Here is a tiny trained network, its code and every weight. The questions are about switching its units off for an input and a class, where a switched-off unit gives its printed mean instead of its output.

import numpy as np


def w(rows, s, z=0):
    codes = np.array(rows[::2]) - 128.0
    scale = np.full(codes.shape[1], s)
    scale[-1] = z or s
    return codes * scale


def norm(h):
    return h / np.sqrt((h * h).mean(-1, keepdims=True) + 1e-5)


def f(y):
    return y / 2 * (1 + np.tanh(0.7978845608 * (y + 0.044715 * y**3)))


def log_softmax(a):
    a = a - a.max(-1, keepdims=True)
    return a - np.log(np.exp(a).sum(-1, keepdims=True))


def net(x, mask):
    res = np.array(x, float).reshape(1, 6) / 4 @ E
    u = 0
    for l in range(3):
        y = f(norm(res) @ A[l][:, :-1].T + A[l][:, -1])
        res = res + np.where(mask[u : u + 6], y, B[l][:, -1]) @ B[l][:, :-1]
        u += 6
    return log_softmax(norm(res)[-1] @ U[:, :-1].T + U[:, -1])


A, B = {}, {}
E = w([
[89,81,166,150,80,63],'x0',
[179,254,123,128,98,64],'x1',
[138,135,116,128,137,118],'x2',
[201,54,197,159,176,164],'x3',
[118,105,144,106,123,135],'x4',
[116,136,154,110,137,131],'x5',
],0.0095)
A[0] = w([
[59,145,176,135,131,1,72],'0.n1',
[1,122,125,104,148,177,177],'0.n2',
[139,151,56,104,187,196,255],'0.n3',
[57,118,43,163,158,125,44],'0.n4',
[57,196,83,128,51,135,194],'0.n5',
[120,112,142,165,175,244,125],'0.n6',
],0.009,0.0023)
B[0] = w([
[84,27,125,100,87,121,214],'0.n1',
[125,187,51,131,161,160,231],'0.n2',
[118,78,99,96,111,211,244],'0.n3',
[75,143,65,140,171,136,168],'0.n4',
[152,83,138,22,87,184,254],'0.n5',
[194,2,116,56,82,102,228],'0.n6',
],0.009,0.0052)
A[1] = w([
[99,33,163,219,149,2,149],'1.n1',
[127,83,235,124,104,91,198],'1.n2',
[122,69,224,125,51,121,208],'1.n3',
[86,178,135,94,41,41,64],'1.n4',
[203,55,145,206,150,151,251],'1.n5',
[126,182,174,37,105,242,151],'1.n6',
],0.0074,0.002)
B[1] = w([
[85,252,90,122,121,180,216],'1.n1',
[153,207,147,163,146,124,208],'1.n2',
[196,119,110,145,163,102,239],'1.n3',
[178,81,178,121,158,79,174],'1.n4',
[158,118,147,119,174,117,236],'1.n5',
[68,144,119,109,155,171,253],'1.n6',
],0.011,0.0049)
A[2] = w([
[9,95,83,2,70,149,161],'2.n1',
[84,114,108,55,93,193,160],'2.n2',
[69,139,77,49,138,54,117],'2.n3',
[48,50,40,169,150,49,32],'2.n4',
[88,85,9,72,153,131,176],'2.n5',
[207,169,234,126,222,131,253],'2.n6',
],0.0064,0.0024)
B[2] = w([
[166,166,174,171,156,152,254],'2.n1',
[113,147,169,226,126,38,207],'2.n2',
[254,105,231,163,87,118,159],'2.n3',
[150,166,136,184,104,161,138],'2.n4',
[124,213,101,167,130,72,219],'2.n5',
[5,176,63,141,145,168,211],'2.n6',
],0.0098,0.0077)
U = w([
[25,144,13,151,182,184,96],'0',
[111,254,155,223,74,117,26],'1',
[148,11,178,58,102,77,250],'2',
],0.0092,0.0015)

Each question gives the input, the list of numbers given to net, and the class t.
The units are the neurons (one row each of A and B). Each row of codes is followed by its name. A weight is (code - 128) times the scale printed after its matrix; where a second scale follows, it is the last column's (A, B and U).
mask holds one flag per neuron, layer by layer. A switched-off neuron (its flag False) gives its mean, the last column of its row in B, instead of its output. The means were averaged over made-up inputs and are rounded, as every weight is.
A unit's drop is (log p(t) with every unit on - log p(t) with that unit switched off) / (log p(t) with every unit on - log p(t) with every unit switched off).
The circuit of an input: a set's keep is (log p(t) with only the set's units on - log p(t) with every unit switched off) / (log p(t) with every unit on - log p(t) with every unit switched off). Starting from the 12 units with the biggest drops (on a tie, the unit counted first), units are removed one at a time, each time the one whose removal leaves the highest keep (on an exact tie, the one counted first), for as long as the keep stays at least 0.8.
circuit, biggest first: the units of the circuit, biggest drop first
most important unit: the unit with the biggest drop
k most important neurons: the k neurons with the biggest drops, biggest first
k most important neurons of layer l: the k neurons of layer l with the biggest drops, biggest first
drop when u is switched off: that unit's drop, to one decimal
input [-1,6,7,7,1,3], class 0: circuit, biggest first : [2.n6, 2.n1]
input [6,-7,3,8,5,-3], class 0: circuit, biggest first : [1.n1, 0.n5, 2.n3]
input [0,2,-4,7,-8,-2], class 0: circuit, biggest first : [2.n6, 2.n1]
input [1,4,-1,-8,4,2], class 2: most important unit : 1.n4
input [6,2,2,-7,5,-2], class 2: 3 most important neurons : [1.n4, 0.n5, 1.n1]
input [5,1,-2,-4,-6,-7], class 2: 2 most important neurons : [0.n5, 1.n4]
input [-3,7,-2,4,-3,-6], class 0: 2 most important neurons : [2.n6, 2.n2]
input [1,-2,-6,-6,3,8], class 1: 3 most important neurons : [2.n1, 2.n2, 2.n3]
input [-2,-5,-5,1,2,-4], class 2: 3 most important neurons : [0.n6, 2.n6, 1.n1]
input [-5,-6,0,1,-6,-5], class 2: 2 most important neurons : [0.n6, 2.n6]
input [5,-7,-3,6,7,6], class 0: 2 most important neurons of layer 2 : [2.n6, 2.n3]
input [4,1,2,8,6,4], class 1: 2 most important neurons of layer 1 : [1.n2, 1.n6]
input [3,-4,0,-8,-4,-2], class 1: 2 most important neurons : [2.n3, 2.n1]
input [-5,-4,-2,3,-5,7], class 2: most important unit : 0.n6
input [8,-3,7,0,-2,-3], class 1: drop when 1.n1 is switched off : 0.4
input [1,-7,4,-6,8,0], class 1: drop when 2.n5 is switched off : 0.2
input [4,0,-3,6,-5,-2], class 0: drop when 2.n1 is switched off : 0.2
input [1,7,-7,-2,7,8], class 2: 2 most important neurons of layer 1 : [1.n4, 1.n1]
